Here is a tiny trained network, its code and every weight. The questions are about switching its units off for an input and a target symbol, where a switched-off unit gives its printed mean instead of its output.

import numpy as np


def w(rows, s, z=0):
    codes = np.array(rows[::2]) - 128.0
    scale = np.full(codes.shape[1], s)
    scale[-1] = z or s
    return codes * scale


def norm(h):
    return h / np.sqrt((h * h).mean(-1, keepdims=True) + 1e-5)


def f(y):
    return y / 2 * (1 + np.tanh(0.7978845608 * (y + 0.044715 * y**3)))


def softmax(a):
    e = np.exp(a - a.max(-1, keepdims=True))
    return e / e.sum(-1, keepdims=True)


def log_softmax(a):
    a = a - a.max(-1, keepdims=True)
    return a - np.log(np.exp(a).sum(-1, keepdims=True))


def net(x, mask):
    ids = ['ΘΞΠΣΦΩαβγεζημτψ'.index(c) for c in x.split()]
    T = len(ids)
    res = E[ids] + P[:T]
    r = norm(res)
    for j in range(2):
        rows = slice(2 * j, 2 * j + 2)
        q, k, v = (r @ M[0][rows].T for M in (Q, K, V))
        z = softmax(np.where(np.tri(T) > 0, q @ k.T / 2**0.5, -1e9)) @ v
        o = O[0][rows]
        res = res + np.where(mask[j], z, o[:, -1]) @ o[:, :-1]
    y = f(norm(res) @ A[0][:, :-1].T + A[0][:, -1])
    res = res + np.where(mask[2:6], y, B[0][:, -1]) @ B[0][:, :-1]
    return log_softmax(norm(res)[-1] @ U[:, :-1].T + U[:, -1])


Q, K, V, O, A, B = {}, {}, {}, {}, {}, {}
E = w([
[158,164,192,221,99,176,112,91,177,113],'Θ',
[122,164,155,126,71,188,96,135,158,111],'Ξ',
[129,169,159,205,121,144,112,70,143,165],'Π',
[119,97,164,83,78,158,134,90,152,128],'Σ',
[124,65,153,106,127,183,70,115,116,92],'Φ',
[177,166,160,117,123,149,99,154,93,89],'Ω',
[175,175,154,110,110,105,180,110,129,151],'α',
[88,95,95,126,125,160,151,74,181,168],'β',
[124,83,135,67,134,159,116,140,171,158],'γ',
[163,142,113,99,161,162,87,179,122,108],'ε',
[128,115,126,96,156,126,153,134,174,193],'ζ',
[95,141,132,110,192,127,109,99,114,120],'η',
[142,152,56,122,149,156,149,124,146,132],'μ',
[74,162,155,137,145,141,147,149,140,134],'τ',
[5,106,122,15,135,97,219,155,59,40],'ψ',
],0.028)
P = w([
[165,198,218,176,109,246,125,97,108,199],'0',
[206,157,229,162,178,246,183,50,174,123],'1',
[208,136,210,175,181,217,185,89,192,80],'2',
[192,114,131,51,183,110,95,78,216,60],'3',
[174,111,106,15,180,124,98,107,164,111],'4',
[130,149,125,4,163,141,87,113,104,184],'5',
[134,147,122,28,156,196,132,159,57,204],'6',
[123,107,122,130,137,201,177,197,19,224],'7',
],0.013)
Q[0] = w([
[156,186,189,68,235,255,143,66,139,158],'h0',
[192,144,46,89,132,40,45,68,213,71],'h0',
[134,106,89,146,89,20,71,130,160,109],'h1',
[124,161,138,88,174,111,109,97,175,99],'h1',
],0.029)
K[0] = w([
[136,112,4,66,236,88,150,175,101,157],'h0',
[174,128,167,157,199,184,193,103,213,46],'h0',
[190,134,172,179,137,186,107,81,171,142],'h1',
[118,127,141,97,175,136,189,151,151,79],'h1',
],0.039)
V[0] = w([
[183,202,176,117,122,29,180,131,77,123],'h0',
[116,168,39,141,86,127,192,81,176,163],'h0',
[4,160,144,126,119,135,137,87,86,37],'h1',
[215,40,120,108,58,145,115,25,22,106],'h1',
],0.04)
O[0] = w([
[126,119,95,135,49,132,122,114,34,65,4],'h0',
[180,67,133,93,78,139,161,109,115,188,95],'h0',
[104,195,147,160,232,151,124,62,137,175,138],'h1',
[114,98,64,192,79,4,70,167,150,187,11],'h1',
],0.02,0.027)
A[0] = w([
[114,200,33,162,116,36,112,153,97,228,2],'n0',
[194,86,129,105,146,99,204,88,50,226,114],'n1',
[129,199,78,136,176,93,101,3,131,186,202],'n2',
[71,201,68,167,196,71,113,63,42,57,53],'n3',
],0.031,0.0083)
B[0] = w([
[140,63,200,125,155,252,156,71,76,77,240],'n0',
[122,195,69,164,213,97,83,126,98,73,173],'n1',
[106,109,24,87,14,135,103,88,122,80,252],'n2',
[177,91,210,74,184,18,151,134,134,165,190],'n3',
],0.027,0.02)
U = w([
[166,90,125,74,70,158,178,166,118,114,2],'Θ',
[133,171,120,206,129,121,97,131,116,121,170],'Ξ',
[124,182,76,148,59,175,82,121,153,174,161],'Π',
[120,94,147,114,117,121,146,175,191,186,156],'Σ',
[180,112,45,114,155,133,134,155,112,108,74],'Φ',
[64,152,122,132,121,111,71,163,130,65,136],'Ω',
[193,182,183,195,68,119,90,100,154,151,156],'α',
[79,121,110,81,121,69,135,98,139,122,150],'β',
[109,52,126,144,92,170,121,75,140,137,93],'γ',
[137,161,174,117,164,164,178,119,120,135,129],'ε',
[100,121,111,137,115,113,157,124,130,140,113],'ζ',
[47,105,100,192,171,124,82,110,160,114,86],'η',
[105,145,112,149,56,115,128,154,68,131,227],'μ',
[139,91,196,162,168,84,96,138,83,131,119],'τ',
[128,123,112,174,168,107,126,92,149,253,179],'ψ',
],0.016,0.009)

Each question gives the input, a string of symbols that net reads in full, and the target symbol t.
The units are the heads (2 rows each of Q, K, V and O) and the neurons (one row each of A and B). Each row of codes is followed by its name. A weight is (code - 128) times the scale printed after its matrix; where a second scale follows, it is the last column's (O, A, B and U).
mask holds one flag per unit, heads first, then neurons. A switched-off unit (its flag False) gives its mean, the last column of its rows in O or B, instead of its output. The means were averaged over made-up inputs and are rounded, as every weight is.
A unit's drop is (log p(t) with every unit on - log p(t) with that unit switched off) / (log p(t) with every unit on - log p(t) with every unit switched off).
The circuit of an input: a set's keep is (log p(t) with only the set's units on - log p(t) with every unit switched off) / (log p(t) with every unit on - log p(t) with every unit switched off). Starting from all 6 units, units are removed one at a time, each time the one whose removal leaves the highest keep (on an exact tie, the one counted first), for as long as the keep stays at least 0.8.
circuit, biggest first: the units of the circuit, biggest drop first
unit that matters most: the unit with the biggest drop
k most important neurons: the k neurons with the biggest drops, biggest first
which heads matter: for each layer, one digit per head in row order, 1 if its drop is at least 0.15 and else 0, layers parted by /
input Σ β ζ Ω, target Θ: which heads matter	01
input τ γ γ Σ γ μ Π α, target Φ: circuit, biggest first	h0; n1
input τ τ Σ τ Σ Ω Σ, target τ: circuit, biggest first	h0; n3
input Ω η Ξ Ξ Σ Θ Σ, target γ: circuit, biggest first	n0; h1
input τ Σ β Θ, target ψ: which heads matter	10
input ε Θ Φ, target Ω: circuit, biggest first	h0; h1
input μ τ Σ γ Ξ Σ, target Σ: circuit, biggest first	h1; h0
input Σ Σ Σ Ξ, target γ: unit that matters most	h1
input Σ Ξ Σ Φ Σ μ Ξ, target Φ: which heads matter	11
input Σ η Ξ, target β: which heads matter	11
input γ Σ Ξ, target Σ: which heads matter	11
input Σ Θ γ ζ Π, target Θ: which heads matter	01
input Σ Ω Ω ε, target Ω: which heads matter	11
input β Σ Ω Ω γ, target Σ: unit that matters most	h1
input γ Π Σ Σ Σ μ γ, target Φ: which heads matter	11
input γ Σ β Σ, target ψ: circuit, biggest first	h0; h1
input τ Σ τ Σ ψ, target β: circuit, biggest first	n2; h1; n3
input Σ Ξ Π, target γ: circuit, biggest first	h1; n0
input Σ Θ Σ Θ, target γ: circuit, biggest first	n0; h1
input Θ γ Σ γ Σ ε Ξ, target Ω: unit that matters most	h0
input Θ Σ η Ξ Σ, target β: 3 most important neurons	n2; n3; n0
input Σ Ξ η Σ Σ Ω, target τ: 2 most important neurons	n3; n0
input Σ Σ Θ, target γ: circuit, biggest first	h1; n0
input η Θ γ Ξ Φ α, target μ: which heads matter	10
